Below is a small trained network, with its code and all its weights. Each question gives an input and a class and asks what happens when units are switched off, that is, made to give their printed mean instead of their output.

import numpy as np


def w(rows, s, z=0):
    codes = np.array(rows[::2]) - 128.0
    scale = np.full(codes.shape[1], s)
    scale[-1] = z or s
    return codes * scale


def norm(h):
    return h / np.sqrt((h * h).mean(-1, keepdims=True) + 1e-5)


def f(y):
    return np.maximum(y, 0)


def log_softmax(a):
    a = a - a.max(-1, keepdims=True)
    return a - np.log(np.exp(a).sum(-1, keepdims=True))


def net(x, mask):
    res = np.array(x, float).reshape(1, 8) / 4 @ E
    u = 0
    for l in range(4):
        y = f(norm(res) @ A[l][:, :-1].T + A[l][:, -1])
        res = res + np.where(mask[u : u + 3], y, B[l][:, -1]) @ B[l][:, :-1]
        u += 3
    return log_softmax(norm(res)[-1] @ U[:, :-1].T + U[:, -1])


A, B = {}, {}
E = w([
[95,113,155,173,147,142,106,117],'x0',
[32,30,49,95,168,187,192,188],'x1',
[97,166,1,195,136,128,222,11],'x2',
[109,132,144,129,139,144,121,113],'x3',
[123,135,130,121,126,128,132,123],'x4',
[132,135,105,115,121,108,122,142],'x5',
[109,187,134,125,219,64,198,177],'x6',
[122,122,137,160,100,123,144,144],'x7',
],0.0092)
A[0] = w([
[185,146,144,106,109,69,74,133,5],'L0N0',
[190,178,33,185,132,93,110,41,129],'L0N1',
[133,185,162,146,246,73,199,179,239],'L0N2',
],0.012,0.0021)
B[0] = w([
[254,66,181,166,99,150,90,122,190],'L0N0',
[17,205,190,128,48,159,237,73,249],'L0N1',
[84,206,171,111,223,77,224,189,229],'L0N2',
],0.0068,0.011)
A[1] = w([
[121,25,88,86,94,161,84,154,220],'L1N0',
[86,35,72,77,153,160,133,228,98],'L1N1',
[88,78,2,133,158,146,182,118,3],'L1N2',
],0.021,0.0017)
B[1] = w([
[160,248,125,125,71,124,137,139,215],'L1N0',
[45,134,55,100,141,117,189,107,246],'L1N1',
[231,118,219,147,122,125,36,161,231],'L1N2',
],0.017,0.013)
A[2] = w([
[190,88,153,111,73,187,22,173,194],'L2N0',
[192,117,227,95,162,146,95,252,255],'L2N1',
[184,120,183,172,218,96,123,145,222],'L2N2',
],0.018,0.00043)
B[2] = w([
[10,239,233,63,83,193,41,188,217],'L2N0',
[230,2,105,185,202,64,116,81,251],'L2N1',
[194,147,46,158,135,116,178,124,207],'L2N2',
],0.012,0.018)
A[3] = w([
[121,58,86,109,6,195,119,27,2],'L3N0',
[7,9,114,38,189,122,158,204,7],'L3N1',
[116,110,37,121,66,183,135,157,65],'L3N2',
],0.019,0.0017)
B[3] = w([
[115,7,82,177,113,189,105,116,254],'L3N0',
[68,21,79,67,167,140,26,157,242],'L3N1',
[145,145,126,156,160,106,130,99,199],'L3N2',
],0.018,0.0058)
U = w([
[168,138,204,120,67,159,17,138,176],'0',
[93,213,83,118,114,124,245,108,250],'1',
[241,54,119,168,202,68,136,116,141],'2',
[69,46,54,66,188,114,105,158,10],'3',
[93,57,103,202,49,211,140,41,9],'4',
],0.012,0.0026)

Each question gives the input, the list of numbers given to net, and the class t.
The units are the neurons (one row each of A and B). Each row of codes is followed by its name. A weight is (code - 128) times the scale printed after its matrix; where a second scale follows, it is the last column's (A, B and U).
mask holds one flag per neuron, layer by layer. A switched-off neuron (its flag False) gives its mean, the last column of its row in B, instead of its output. The means were averaged over made-up inputs and are rounded, as every weight is.
A unit's drop is (log p(t) with every unit on - log p(t) with that unit switched off) / (log p(t) with every unit on - log p(t) with every unit switched off).
The circuit of an input: a set's keep is (log p(t) with only the set's units on - log p(t) with every unit switched off) / (log p(t) with every unit on - log p(t) with every unit switched off). Starting from all 12 units, units are removed one at a time, each time the one whose removal leaves the highest keep (on an exact tie, the one counted first), for as long as the keep stays at least 0.8.
units of the circuit, in order: the units of the circuit, biggest drop first
k most important neurons: the k neurons with the biggest drops, biggest first
k most important neurons of layer l: the k neurons of layer l with the biggest drops, biggest first
input [-3,8,3,0,-7,-2,-8,-8], class 0: units of the circuit, in order	L1N2
input [-8,-1,7,0,-4,2,-1,0], class 4: units of the circuit, in order	L0N1, L0N2, L3N0
input [-5,6,8,-1,-7,2,5,7], class 2: units of the circuit, in order	L1N2, L2N1
input [-5,1,-7,2,-8,-2,2,7], class 3: 2 most important neurons of layer 1	L1N2, L1N1
input [-7,1,5,7,0,6,-7,-8], class 0: 3 most important neurons	L1N1, L1N2, L2N0
input [-6,5,-8,-1,-4,-1,0,1], class 1: 2 most important neurons	L1N0, L0N2
input [-4,2,-7,7,-8,4,8,7], class 3: 2 most important neurons	L1N2, L3N1
input [7,7,-7,4,3,-2,-1,7], class 1: 2 most important neurons	L1N0, L0N2
input [7,6,7,-7,2,1,-2,-5], class 0: 2 most important neurons	L1N2, L2N0
input [-6,-1,7,5,-6,7,0,-1], class 4: units of the circuit, in order	L0N1, L0N2, L1N0
input [-6,-6,4,-6,3,5,2,5], class 1: 2 most important neurons	L2N1, L1N2
input [-1,3,-7,-4,-4,7,-7,6], class 1: units of the circuit, in order	L1N0, L1N1
input [4,-1,1,-4,-4,5,-2,-8], class 4: 2 most important neurons	L1N2, L0N1
input [-3,2,-8,-7,-1,5,7,-4], class 3: units of the circuit, in order	L1N2
input [-3,5,1,2,3,1,3,-2], class 2: units of the circuit, in order	L1N2, L2N1
input [2,-2,1,-2,-8,-4,4,2], class 1: 3 most important neurons	L1N2, L1N1, L2N1
input [-8,-7,-7,7,-1,-8,3,8], class 2: 2 most important neurons	L2N1, L1N2
input [-6,-4,3,-3,5,-6,-2,8], class 4: 2 most important neurons	L1N2, L3N0
input [6,2,8,7,8,8,6,1], class 2: 2 most important neurons of layer 1	L1N2, L1N1
input [-2,0,7,-5,-8,-4,2,-1], class 1: units of the circuit, in order	L2N1
